Here is a tiny trained network, its code and every weight. The questions are about switching its units off for an input and a class, where a switched-off unit gives its printed mean instead of its output.

import numpy as np


def w(rows, s, z=0):
    codes = np.array(rows[::2]) - 128.0
    scale = np.full(codes.shape[1], s)
    scale[-1] = z or s
    return codes * scale


def f(y):
    return y / 2 * (1 + np.tanh(0.7978845608 * (y + 0.044715 * y**3)))


def log_softmax(a):
    a = a - a.max(-1, keepdims=True)
    return a - np.log(np.exp(a).sum(-1, keepdims=True))


def net(x, mask):
    res = np.array(x, float).reshape(1, 5) / 4 @ E
    y = f(res @ A[0][:, :-1].T + A[0][:, -1])
    res = res + np.where(mask, y, B[0][:, -1]) @ B[0][:, :-1]
    return log_softmax(res[-1] @ U[:, :-1].T + U[:, -1])


A, B = {}, {}
E = w([
[20,68,80,160,155],'x0',
[21,161,182,180,3],'x1',
[55,243,25,30,103],'x2',
[77,40,173,35,10],'x3',
[126,66,5,196,65],'x4',
],0.0033)
A[0] = w([
[102,120,188,58,117,221],'N1',
[52,93,115,209,144,133],'N2',
[168,216,57,151,193,201],'N3',
[144,159,139,148,143,160],'N4',
[133,129,124,132,131,145],'N5',
[145,125,118,135,132,158],'N6',
[160,190,203,140,149,224],'N7',
[105,120,116,135,99,184],'N8',
[105,119,115,121,83,166],'N9',
[129,128,126,128,126,128],'N10',
[130,130,151,120,124,137],'N11',
[121,126,125,137,126,154],'N12',
[155,187,86,142,167,180],'N13',
[85,142,23,38,170,161],'N14',
[157,96,122,137,150,166],'N15',
[148,109,121,136,144,163],'N16',
[117,132,108,90,136,137],'N17',
[126,126,134,122,127,126],'N18',
[124,125,130,127,128,138],'N19',
[113,129,107,108,7,129],'N20',
[156,119,115,144,142,174],'N21',
[105,121,124,155,130,157],'N22',
[228,38,118,150,173,163],'N23',
[119,124,131,118,118,137],'N24',
[122,124,144,111,121,146],'N25',
[128,129,172,105,115,158],'N26',
[126,127,126,121,127,120],'N27',
[125,127,125,131,126,137],'N28',
[130,129,128,131,130,137],'N29',
[127,128,126,130,125,131],'N30',
[125,127,126,131,127,141],'N31',
[99,120,115,148,106,203],'N32',
[107,122,107,114,30,143],'N33',
[98,119,123,160,128,155],'N34',
[135,150,224,99,107,138],'N35',
[62,104,100,165,74,253],'N36',
[112,121,126,127,117,155],'N37',
[123,127,125,139,131,150],'N38',
[114,122,137,98,129,150],'N39',
],0.014,0.0019)
B[0] = w([
[48,125,191,160,149,219],'N1',
[124,63,25,174,116,210],'N2',
[234,231,89,165,115,248],'N3',
[155,128,147,140,99,148],'N4',
[137,127,127,127,129,131],'N5',
[150,127,131,121,135,136],'N6',
[148,109,197,199,57,215],'N7',
[110,123,112,96,95,163],'N8',
[108,133,131,80,92,171],'N9',
[129,130,128,126,128,128],'N10',
[115,125,146,141,127,136],'N11',
[129,122,117,126,120,136],'N12',
[191,187,102,153,116,192],'N13',
[57,205,85,105,254,254],'N14',
[157,94,139,114,151,154],'N15',
[152,108,133,119,143,144],'N16',
[102,143,122,121,162,147],'N17',
[121,127,133,131,130,129],'N18',
[124,124,127,128,127,131],'N19',
[132,174,184,23,59,229],'N20',
[165,121,140,114,140,149],'N21',
[130,112,98,136,118,147],'N22',
[213,21,170,59,190,239],'N23',
[111,131,133,119,125,135],'N24',
[105,128,143,131,131,140],'N25',
[92,128,162,151,131,160],'N26',
[122,131,128,126,133,127],'N27',
[127,127,123,125,124,131],'N28',
[132,127,128,129,127,130],'N29',
[128,129,126,125,125,129],'N30',
[128,126,123,126,125,131],'N31',
[113,113,94,108,95,170],'N32',
[121,158,160,38,61,213],'N33',
[125,108,90,139,115,153],'N34',
[68,122,198,199,127,208],'N35',
[88,95,44,84,46,245],'N36',
[110,125,121,115,115,142],'N37',
[135,121,118,129,123,134],'N38',
[97,125,140,128,140,144],'N39',
],0.042,0.0047)
U = w([
[70,160,152,4,40,134],'0',
[39,83,250,238,112,136],'1',
[146,221,61,137,227,153],'2',
[16,144,108,102,245,10],'3',
[87,38,3,136,78,174],'4',
[197,11,176,82,233,193],'5',
[211,173,130,206,73,67],'6',
],0.0035,0.0014)

Each question gives the input, the list of numbers given to net, and the class t.
The units are the neurons (one row each of A and B). Each row of codes is followed by its name. A weight is (code - 128) times the scale printed after its matrix; where a second scale follows, it is the last column's (A, B and U).
mask holds one flag per neuron, in row order. A switched-off neuron (its flag False) gives its mean, the last column of its row in B, instead of its output. The means were averaged over made-up inputs and are rounded, as every weight is.
A unit's drop is (log p(t) with every unit on - log p(t) with that unit switched off) / (log p(t) with every unit on - log p(t) with every unit switched off).
The circuit of an input: a set's keep is (log p(t) with only the set's units on - log p(t) with every unit switched off) / (log p(t) with every unit on - log p(t) with every unit switched off). Starting from the 12 units with the biggest drops (on a tie, the unit counted first), units are removed one at a time, each time the one whose removal leaves the highest keep (on an exact tie, the one counted first), for as long as the keep stays at least 0.8.
circuit, biggest first: the units of the circuit, biggest drop first
most important unit: the unit with the biggest drop
k most important neurons: the k neurons with the biggest drops, biggest first
drop when u is switched off: that unit's drop, to one decimal
input [-3,-5,-5,5,-5], class 1: circuit, biggest first => N35
input [-8,1,3,5,-1], class 1: circuit, biggest first => N35; N1
input [5,5,8,-8,2], class 2: circuit, biggest first => N14; N3
input [3,4,4,-7,5], class 4: 3 most important neurons => N36; N2; N32
input [-1,-7,2,-1,-8], class 6: 2 most important neurons => N7; N3
input [-7,-7,3,8,0], class 3: 2 most important neurons => N14; N7
input [-7,-7,2,-2,1], class 6: 4 most important neurons => N3; N7; N13; N4
input [3,-3,2,-7,-5], class 6: 2 most important neurons => N7; N3
input [-1,4,2,6,-6], class 1: 2 most important neurons => N35; N1
input [-4,1,-2,-6,3], class 6: 2 most important neurons => N14; N3
input [2,-1,-5,6,0], class 5: 2 most important neurons => N23; N7
input [1,-7,6,5,2], class 3: 2 most important neurons => N14; N3
input [3,-1,-2,-8,1], class 6: 2 most important neurons => N3; N14
input [4,6,2,-4,7], class 4: most important unit => N2
input [-6,-6,-5,-5,-7], class 5: 2 most important neurons => N23; N15
input [6,-3,-8,8,8], class 4: 2 most important neurons => N36; N2
input [-6,-6,-4,1,-8], class 1: 2 most important neurons => N7; N35
input [1,-8,1,0,-3], class 2: 3 most important neurons => N3; N14; N13
input [8,-5,-1,-7,4], class 2: circuit, biggest first => N3; N14
input [3,2,-8,-3,-3], class 5: circuit, biggest first => N23
input [5,2,-7,4,3], class 4: drop when N2 is switched off => 0.2
input [-7,-1,-8,7,-2], class 1: drop when N35 is switched off => 0.3
input [0,-8,6,7,-6], class 3: drop when N14 is switched off => 0.2
input [6,7,-1,-3,7], class 4: drop when N2 is switched off => 0.9
